Here is a tiny trained network, its code and every weight. The questions are about switching its units off for an input and a target symbol, where a switched-off unit gives its printed mean instead of its output.

import numpy as np


def w(rows, s, z=0):
    codes = np.array(rows[::2]) - 128.0
    scale = np.full(codes.shape[1], s)
    scale[-1] = z or s
    return codes * scale


def f(y):
    return np.maximum(y, 0)


def softmax(a):
    e = np.exp(a - a.max(-1, keepdims=True))
    return e / e.sum(-1, keepdims=True)


def log_softmax(a):
    a = a - a.max(-1, keepdims=True)
    return a - np.log(np.exp(a).sum(-1, keepdims=True))


def net(x, mask):
    ids = ['γδεμξφω'.index(c) for c in x.split()]
    T = len(ids)
    res = E[ids] + P[:T]
    r = res
    for j in range(2):
        rows = slice(4 * j, 4 * j + 4)
        q, k, v = (r @ M[0][rows].T for M in (Q, K, V))
        z = softmax(np.where(np.tri(T) > 0, q @ k.T / 4**0.5, -1e9)) @ v
        o = O[0][rows]
        res = res + np.where(mask[j], z, o[:, -1]) @ o[:, :-1]
    y = f(res @ A[0][:, :-1].T + A[0][:, -1])
    res = res + np.where(mask[2:10], y, B[0][:, -1]) @ B[0][:, :-1]
    return log_softmax(res[-1] @ U[:, :-1].T + U[:, -1])


Q, K, V, O, A, B = {}, {}, {}, {}, {}, {}
E = w([
[151,122,132,162],'γ',
[124,36,144,167],'δ',
[131,161,106,57],'ε',
[63,156,181,153],'μ',
[163,150,146,146],'ξ',
[89,143,6,114],'φ',
[30,143,88,122],'ω',
],0.016)
P = w([
[177,148,252,146],'0',
[140,122,201,165],'1',
[112,125,202,137],'2',
[107,111,184,123],'3',
[102,110,175,111],'4',
[106,113,172,126],'5',
[115,124,180,118],'6',
],0.0042)
Q[0] = w([
[175,103,182,197],'head 1',
[133,88,201,161],'head 1',
[121,147,169,128],'head 1',
[111,135,155,95],'head 1',
[250,86,152,171],'head 2',
[74,157,68,106],'head 2',
[149,132,134,120],'head 2',
[69,115,187,157],'head 2',
],0.013)
K[0] = w([
[178,237,130,87],'head 1',
[86,207,113,80],'head 1',
[111,165,169,113],'head 1',
[57,107,128,148],'head 1',
[43,2,181,152],'head 2',
[142,204,138,135],'head 2',
[52,130,82,174],'head 2',
[217,66,123,134],'head 2',
],0.0099)
V[0] = w([
[107,59,170,111],'head 1',
[188,113,104,221],'head 1',
[228,107,134,98],'head 1',
[60,175,185,189],'head 1',
[195,157,167,131],'head 2',
[79,148,171,154],'head 2',
[73,108,219,85],'head 2',
[84,9,131,193],'head 2',
],0.011)
O[0] = w([
[2,51,242,78,157],'head 1',
[173,26,159,219,124],'head 1',
[97,57,232,25,71],'head 1',
[49,200,113,230,253],'head 1',
[222,203,126,64,144],'head 2',
[143,187,135,154,174],'head 2',
[21,219,204,97,197],'head 2',
[9,15,131,130,185],'head 2',
],0.0072,0.003)
A[0] = w([
[105,151,185,37,111],'neuron 1',
[50,85,105,60,3],'neuron 2',
[233,109,188,82,105],'neuron 3',
[186,114,249,255,182],'neuron 4',
[66,96,165,87,184],'neuron 5',
[217,204,174,141,10],'neuron 6',
[60,67,188,149,47],'neuron 7',
[66,169,123,168,215],'neuron 8',
],0.0086,0.0055)
B[0] = w([
[147,119,195,174,161],'neuron 1',
[118,209,85,147,158],'neuron 2',
[135,56,126,2,161],'neuron 3',
[40,127,46,42,231],'neuron 4',
[196,116,109,167,207],'neuron 5',
[114,178,132,104,162],'neuron 6',
[213,148,167,120,203],'neuron 7',
[116,125,209,137,255],'neuron 8',
],0.0092,0.0089)
U = w([
[111,100,127,91,128],'γ',
[161,63,226,158,89],'δ',
[254,202,172,140,107],'ε',
[128,183,158,156,2],'μ',
[163,151,93,116,247],'ξ',
[147,120,56,141,136],'φ',
[137,184,142,170,89],'ω',
],0.0094,0.0064)

Each question gives the input, a string of symbols that net reads in full, and the target symbol t.
The units are the heads (4 rows each of Q, K, V and O) and the neurons (one row each of A and B). Each row of codes is followed by its name. A weight is (code - 128) times the scale printed after its matrix; where a second scale follows, it is the last column's (O, A, B and U).
mask holds one flag per unit, heads first, then neurons. A switched-off unit (its flag False) gives its mean, the last column of its rows in O or B, instead of its output. The means were averaged over made-up inputs and are rounded, as every weight is.
A unit's drop is (log p(t) with every unit on - log p(t) with that unit switched off) / (log p(t) with every unit on - log p(t) with every unit switched off).
The circuit of an input: a set's keep is (log p(t) with only the set's units on - log p(t) with every unit switched off) / (log p(t) with every unit on - log p(t) with every unit switched off). Starting from all 10 units, units are removed one at a time, each time the one whose removal leaves the highest keep (on an exact tie, the one counted first), for as long as the keep stays at least 0.8.
units of the circuit, in order: the units of the circuit, biggest drop first
top k neurons: the k neurons with the biggest drops, biggest first
which heads matter: for each layer, one digit per head in row order, 1 if its drop is at least 0.15 and else 0, layers parted by /
drop of u: that unit's drop, to one decimal
input ε ξ ε ε, target ε: units of the circuit, in order -> (head 2)
input δ γ ε ξ, target δ: which heads matter -> 11
input δ δ γ ε ε, target δ: which heads matter -> 10
input φ φ ξ, target φ: which heads matter -> 01
input γ δ δ ε ω, target δ: units of the circuit, in order -> (head 1; neuron 4)
input γ γ γ γ, target γ: which heads matter -> 10
input δ ξ μ γ δ γ, target δ: units of the circuit, in order -> (head 2; head 1)
input δ ω δ δ ω, target δ: which heads matter -> 10
input γ ξ δ ξ, target δ: top 2 neurons -> (neuron 7; neuron 2)
input ξ ξ γ ξ, target γ: top 2 neurons -> (neuron 4; neuron 3)
input δ δ γ ξ ε ε γ, target δ: units of the circuit, in order -> (head 2; neuron 4; head 1)
input γ φ γ, target φ: top 3 neurons -> (neuron 8; neuron 4; neuron 7)
input ξ ξ ξ ξ, target γ: drop of neuron 4 -> 0.4
input μ ε μ γ ω, target ω: drop of head 1 -> 0.4
input ξ δ ε, target δ: drop of neuron 5 -> 0.0
input ξ ω ε ε, target ε: drop of neuron 4 -> 0.6
